[128 = 0]

[128 117 113 126 124 136 128 147 129 228 154  89 129  91 121 136 120 143
  77  82 106] | [6].<57>
[110 144 112  76 124 121 109 150 154 123 110  76 135  86 115 153 143 132
 135 114 133] | [6].<71>
[137 142 111 140 161 127 127 141 132 187 137  98 127  79 120 131 125 140
  94 105 103] | [6].<73>
[118 122 137 136 122 128 186 130 144 117 123 123 129 133 126 141 148 160
 138 138 155] | [5].<60>
[140 115 126 166 122 138 143 117 111 179 144 109 120 140 135 106 116 166
  90  96  99] | [6].<57>
[124 138 117 114 136 119 116 135 130 171 125 104 125  99 121 124 124 135
 109  90 146] | [5].<50>
[ 95 146 115 125 154 117 147 170 128 203 127  96 130  85 129 135 129 166
  80  84 105] | [6].<71>
[144 122 130 150 134 112 127 115 133 143 120 133 130 119 129 142 132 121
 117 108 128] | [5].<60>
[130 128 119 119 140 122 126 152 144 198 122 106 131  86 121 142 114 141
  93  78 107] | [6].<71>
[140 151 113 122 106 133 123 162 135 232 122  90 129  79 129 127 126 151
 103  99 123] | [5].<60>
[125 149 131  82 136 111 120 151 150 198 114 101 123  87 122 127 115 134
 106 103 132] | [11].<70>
[143 135 128 152 123 120 119 153 133 206 138  97 119 105 116 125 114 139
  98 111 109] | [5].<60>
[131 135 124 123 109 145 132 157 143 197 132 101 134 104 127 135 121 145
 104  97 106] | [6].<57>
[146 120 134 128 156 131 132 127 155 163 131 123 130 100  90 135 127 146
  89 107  99] | [11].<56>
[135 133 119 167 128 121 121 153 122 214 134 104 147  61 142 141 107 123
  64  63 104] | [6].<71>
[118 154 121 138 136 132 130 140 124 212 126 117 128 114 128 156 119 153
  80  84  93] | [6].<57>
[144 147 112 138 123 125 126 177 128 252 128  79 124  82 118 139 112 153
  68  82 117] | [5].<59>
[141 142 119 164 129 130 132 149 123 244 134 101 120 106 113 124 112 156
  79  88 117] | [5].<59>
[132 133 125 185 119 143 116 143 117 229 165 109 114 125 128 123 119 153
  87 112 113] | [5].<59>
[129 155 106  89 149 131 127 170 121 252 150  80 125  75 107 133 134 156
  95  86 147] | [5].<50>
[142 122 110 154 117 130 120 169 139 199 134  97 132 125 112 127 126 164
  98 111 103] | [6].<73>
[124 149 123 160 126 129 133 151 126 231 126 104 128 106 128 142 117 151
  80  88 103] | [6].<57>
[142 106 135 124 112 125 120 154 131 197 133 101 117 110 123 126 130 139
 105  85 146] | [5].<60>
[138 136 115 158 119 137 119 145 142 198 140 110 123 110 118 138 123 125
 102 105 104] | [6].<57>
[105 139 115 126 118 120 126 142 140 213 127 109 126 107 121 127 113 149
  91  96 129] | [5].<60>
[116 126 105 122 128 129 112 159 167 199 123 109 131  55 129 148 137 149
 151  84 109] | [6].<71>
[169 139 117 163 130 127 126 141 130 234 130  95 120  91 122 124 111 143
  83  96  97] | [5].<60>
[150 130 113 109 128 126  95 132 122 195 119 113 122  96 124 134 109 126
 101 100 122] | [11].<47>
[123 131 121 157 129 124 127 129 135 200 121 109 130 124  95 154 120 142
 107 116 107] | [6].<73>
[139 131 105 157 131 128 135 144 117 216 122 100 144  81 128 131 130 155
  69  83  90] | [6].<71>
[115 157 114 134 128 132 137 143 145 207 123 101 126 112 100 131 132 139
  97  98  92] | [6].<57>
[135 136 142 105 127 130 138 141 129 221  93  95 124  98 129 126 108 157
  91  90 136] | [11].<47>
[143 125 118 122 138 124 132 144 142 155 110 109 139  84 131 140 137 145
 111 114 114] | [6].<57>
[149 133 113 176 133 126 135 139 110 212 137 100 112 119 125 102 118 165
 104 100 111] | [5].<60>
[139 140 112 135 136 112 142 149 126 245 125 101 124  95 123 141 128 143
  62  75  95] | [6].<57>
[151 134 120 176 115 131 135 147 113 214 136  98 109 129 132 126 124 155
  75  86 109] | [5].<60>
[141 138 111 122 121 130 120 155 137 236 135 100 130  76 125 142 127 159
 106  97 109] | [6].<73>
[147 140 127 159 120 117 128 138 149 232 127 109 134  83 109 115 140 154
 102  96 123] | [5].<59>
[133 127 114 125 121 115 124 131 122 219 136  89 126  99 128 126 123 158
  96  83 123] | [11].<56>
[127 116 133 144 132 133 140 126 139 183 141 123 116 123 126 132 116 140
 105  88  97] | [11].<56>
[134 127 123 137 125 121 140 133 141 224 139 126 111 120 114  91 119 157
 103 116 125] | [11].<70>
[127 144 124 161 115 125 143 138 136 223 141 111 118 114 119 134 127 154
 109  76 120] | [11].<70>
[127 128 128 115 137 124 133 158 126 185 131 106  93 112 123 138 116 154
 132 115 132] | [11].<70>
[145 124 110 131 124 142 134 137 143 211 121 108 117  98 146 131 115 139
 114 107 122] | [11].<70>
[117 196 103  74 134 114 128 198 182 252 111  58 144  46 115 130 104 156
  73  61 139] | [6].<73>
[134 136 129  74 128 137 135 127 130 202 118  98 120  78 122 129 142 161
 101 100 136] | [11].<56>
